Below is a small trained network, with its code and all its weights. Each question gives an input and a class and asks what happens when units are switched off, that is, made to give their printed mean instead of their output.

import numpy as np


def w(rows, s, z=0):
    codes = np.array(rows[::2]) - 128.0
    scale = np.full(codes.shape[1], s)
    scale[-1] = z or s
    return codes * scale


def f(y):
    return y / 2 * (1 + np.tanh(0.7978845608 * (y + 0.044715 * y**3)))


def log_softmax(a):
    a = a - a.max(-1, keepdims=True)
    return a - np.log(np.exp(a).sum(-1, keepdims=True))


def net(x, mask):
    res = np.array(x, float).reshape(1, 4) / 4 @ E
    y = f(res @ A[0][:, :-1].T + A[0][:, -1])
    res = res + np.where(mask, y, B[0][:, -1]) @ B[0][:, :-1]
    return log_softmax(res[-1] @ U[:, :-1].T + U[:, -1])


A, B = {}, {}
E = w([
[49,97,116,102,99,154,168],'x0',
[173,8,133,98,135,186,143],'x1',
[67,91,130,78,105,120,112],'x2',
[154,191,40,125,133,121,109],'x3',
],0.015)
A[0] = w([
[134,208,59,162,136,108,128,69],'n0',
[76,112,132,101,69,163,87,173],'n1',
[251,105,181,186,191,161,111,232],'n2',
[165,127,75,141,74,154,81,4],'n3',
[97,130,110,84,121,54,151,117],'n4',
[56,168,147,166,129,31,134,101],'n5',
[125,183,42,141,180,82,52,43],'n6',
[111,156,164,170,114,62,110,158],'n7',
[132,142,105,53,82,168,101,117],'n8',
],0.012,0.0037)
B[0] = w([
[56,69,83,114,121,227,204,212],'n0',
[155,2,162,232,191,23,153,191],'n1',
[211,194,53,55,141,181,89,252],'n2',
[101,175,103,229,139,113,69,150],'n3',
[182,191,154,159,110,61,93,160],'n4',
[230,205,183,123,99,143,143,204],'n5',
[54,43,142,136,193,130,209,216],'n6',
[173,153,90,99,106,105,92,184],'n7',
[81,63,178,173,131,8,134,161],'n8',
],0.008,0.015)
U = w([
[243,255,154,121,83,119,86,80],'0',
[112,26,102,33,133,241,188,254],'1',
[46,4,245,167,128,70,161,43],'2',
],0.0076,0.0022)

Each question gives the input, the list of numbers given to net, and the class t.
The units are the neurons (one row each of A and B). Each row of codes is followed by its name. A weight is (code - 128) times the scale printed after its matrix; where a second scale follows, it is the last column's (A, B and U).
mask holds one flag per neuron, in row order. A switched-off neuron (its flag False) gives its mean, the last column of its row in B, instead of its output. The means were averaged over made-up inputs and are rounded, as every weight is.
A unit's drop is (log p(t) with every unit on - log p(t) with that unit switched off) / (log p(t) with every unit on - log p(t) with every unit switched off).
The circuit of an input: a set's keep is (log p(t) with only the set's units on - log p(t) with every unit switched off) / (log p(t) with every unit on - log p(t) with every unit switched off). Starting from all 9 units, units are removed one at a time, each time the one whose removal leaves the highest keep (on an exact tie, the one counted first), for as long as the keep stays at least 0.8.
units of the circuit, in order: the units of the circuit, biggest drop first
most important unit: the unit with the biggest drop
top k neurons: the k neurons with the biggest drops, biggest first
drop when u is switched off: that unit's drop, to one decimal
input [-5,8,-8,-6], class 0: most important unit : n2
input [-2,7,0,3], class 0: top 3 neurons : (n0 n6 n2)
input [2,2,0,-4], class 2: top 2 neurons : (n2 n0)
input [-3,7,0,7], class 0: top 3 neurons : (n0 n3 n2)
input [3,-5,2,2], class 2: top 2 neurons : (n2 n6)
input [-5,5,6,5], class 0: top 4 neurons : (n0 n6 n3 n1)
input [7,-1,1,7], class 2: units of the circuit, in order : (n2 n8)
input [-6,-6,-6,5], class 1: top 2 neurons : (n0 n6)
input [7,-6,1,1], class 0: top 2 neurons : (n5 n4)
input [-5,-4,5,-5], class 0: drop when n5 is switched off : 0.0
input [-3,2,-5,-4], class 0: drop when n6 is switched off : 0.1
input [8,-8,0,-8], class 0: drop when n5 is switched off : 0.7
